Below are the code and all the weights of a small trained network. Each question names an input and a class and asks about switching units off, where a switched-off unit gives its printed mean instead of its output.

import numpy as np


def w(rows, s, z=0):
    codes = np.array(rows[::2]) - 128.0
    scale = np.full(codes.shape[1], s)
    scale[-1] = z or s
    return codes * scale


def norm(h):
    return h / np.sqrt((h * h).mean(-1, keepdims=True) + 1e-5)


def f(y):
    return y / 2 * (1 + np.tanh(0.7978845608 * (y + 0.044715 * y**3)))


def log_softmax(a):
    a = a - a.max(-1, keepdims=True)
    return a - np.log(np.exp(a).sum(-1, keepdims=True))


def net(x, mask):
    res = np.array(x, float).reshape(1, 6) / 4 @ E
    u = 0
    for l in range(2):
        y = f(norm(res) @ A[l][:, :-1].T + A[l][:, -1])
        res = res + np.where(mask[u : u + 7], y, B[l][:, -1]) @ B[l][:, :-1]
        u += 7
    return log_softmax(norm(res)[-1] @ U[:, :-1].T + U[:, -1])


A, B = {}, {}
E = w([
[134,207,167,129,162,214,244,45],'x0',
[90,73,213,48,113,32,184,89],'x1',
[235,204,118,159,164,30,195,186],'x2',
[203,103,175,112,2,178,161,178],'x3',
[187,132,235,66,205,179,52,170],'x4',
[127,6,67,103,228,178,234,219],'x5',
],0.00072)
A[0] = w([
[141,61,70,104,177,167,193,139,119],'0.n1',
[254,214,119,165,177,7,197,198,23],'0.n2',
[113,97,123,145,117,54,54,214,107],'0.n3',
[110,194,139,151,82,124,103,43,189],'0.n4',
[192,140,242,60,230,180,50,170,10],'0.n5',
[165,74,81,95,188,152,166,152,3],'0.n6',
[185,138,223,68,213,174,55,165,16],'0.n7',
],0.0028,0.0016)
B[0] = w([
[93,139,168,170,87,76,91,192,173],'0.n1',
[3,45,137,95,83,230,60,79,246],'0.n2',
[217,114,102,91,167,119,126,100,176],'0.n3',
[97,95,142,139,118,94,128,221,233],'0.n4',
[79,116,42,170,60,81,184,106,170],'0.n5',
[82,189,215,187,147,94,122,178,106],'0.n6',
[93,127,74,162,83,102,166,111,148],'0.n7',
],0.003,0.0013)
A[1] = w([
[112,208,185,143,151,186,208,67,8],'1.n1',
[120,107,138,110,92,88,163,127,228],'1.n2',
[143,235,170,138,64,79,40,53,31],'1.n3',
[154,184,54,195,131,214,72,186,42],'1.n4',
[103,185,159,150,135,169,203,90,66],'1.n5',
[102,84,184,55,116,65,161,113,86],'1.n6',
[63,171,98,142,254,74,94,72,2],'1.n7',
],0.0032,0.00053)
B[1] = w([
[171,59,83,101,149,67,28,155,167],'1.n1',
[146,185,95,145,151,141,133,111,216],'1.n2',
[81,55,130,159,217,154,210,224,213],'1.n3',
[133,152,188,93,184,79,174,32,250],'1.n4',
[166,87,80,110,125,76,71,147,165],'1.n5',
[155,191,129,173,197,169,117,68,254],'1.n6',
[218,125,173,111,1,194,166,158,225],'1.n7',
],0.003,0.00092)
U = w([
[55,106,172,177,197,111,167,254,160],'0',
[32,79,126,99,114,198,63,75,155],'1',
[218,84,64,90,155,59,34,138,156],'2',
[89,152,29,168,68,85,188,94,135],'3',
[167,188,188,121,204,119,156,33,133],'4',
[207,150,172,114,31,182,149,162,123],'5',
[107,226,118,112,122,123,74,157,3],'6',
],0.0073,0.0046)

Each question gives the input, the list of numbers given to net, and the class t.
The units are the neurons (one row each of A and B). Each row of codes is followed by its name. A weight is (code - 128) times the scale printed after its matrix; where a second scale follows, it is the last column's (A, B and U).
mask holds one flag per neuron, layer by layer. A switched-off neuron (its flag False) gives its mean, the last column of its row in B, instead of its output. The means were averaged over made-up inputs and are rounded, as every weight is.
A unit's drop is (log p(t) with every unit on - log p(t) with that unit switched off) / (log p(t) with every unit on - log p(t) with every unit switched off).
The circuit of an input: a set's keep is (log p(t) with only the set's units on - log p(t) with every unit switched off) / (log p(t) with every unit on - log p(t) with every unit switched off). Starting from the 12 units with the biggest drops (on a tie, the unit counted first), units are removed one at a time, each time the one whose removal leaves the highest keep (on an exact tie, the one counted first), for as long as the keep stays at least 0.8.
units of the circuit, in order: the units of the circuit, biggest drop first
top k neurons: the k neurons with the biggest drops, biggest first
top k neurons in layer l: the k neurons of layer l with the biggest drops, biggest first
input [-1,-6,5,3,-2,4], class 4: units of the circuit, in order -> (1.n4)
input [-2,1,-4,-7,2,-2], class 5: units of the circuit, in order -> (1.n7 0.n2)
input [-2,6,8,4,8,3], class 1: top 3 neurons -> (0.n2 1.n4 1.n7)
input [-3,-7,1,-2,-2,6], class 4: units of the circuit, in order -> (1.n4 0.n4)
input [-7,-2,4,6,6,-8], class 0: top 2 neurons -> (1.n3 1.n7)
input [-7,-1,-5,0,-4,-5], class 2: top 3 neurons -> (0.n3 0.n2 0.n6)
input [-2,2,-5,4,1,-7], class 0: units of the circuit, in order -> (1.n3 0.n2)
input [7,0,8,-2,-7,-8], class 0: top 2 neurons in layer 0 -> (0.n4 0.n5)
input [-2,-7,-6,-6,-2,1], class 4: units of the circuit, in order -> (1.n4 0.n2)
input [3,6,4,-8,5,-4], class 5: top 2 neurons -> (1.n7 1.n4)
input [7,6,-5,-2,4,-2], class 2: top 3 neurons -> (1.n1 0.n2 1.n5)
input [2,-6,8,6,5,-4], class 1: units of the circuit, in order -> (0.n2 1.n7)
input [6,-8,-2,-6,8,6], class 3: top 4 neurons in layer 0 -> (0.n5 0.n7 0.n3 0.n2)
input [4,4,7,4,-8,-8], class 0: top 2 neurons in layer 0 -> (0.n5 0.n7)
input [0,-3,3,-6,5,1], class 5: units of the circuit, in order -> (1.n7)
input [6,-6,-2,-6,-1,3], class 2: units of the circuit, in order -> (1.n1 1.n5 0.n2)
input [-3,7,-5,-4,-5,-6], class 4: top 2 neurons -> (1.n6 0.n2)
input [-1,-2,-5,-6,8,5], class 3: units of the circuit, in order -> (0.n5 0.n7 0.n2)
input [-3,1,-6,4,4,-8], class 0: top 2 neurons -> (1.n3 0.n2)
input [-4,6,1,-4,-4,-7], class 0: top 2 neurons in layer 1 -> (1.n3 1.n4)
input [3,-6,4,-7,-6,-2], class 5: units of the circuit, in order -> (1.n7 0.n5)
input [8,1,1,-3,7,3], class 2: top 3 neurons -> (1.n1 1.n5 0.n4)
input [-4,-6,5,-8,1,5], class 5: units of the circuit, in order -> (1.n7 0.n4 1.n3 1.n1)
input [7,3,-6,5,1,-5], class 2: top 2 neurons in layer 0 -> (0.n2 0.n1)
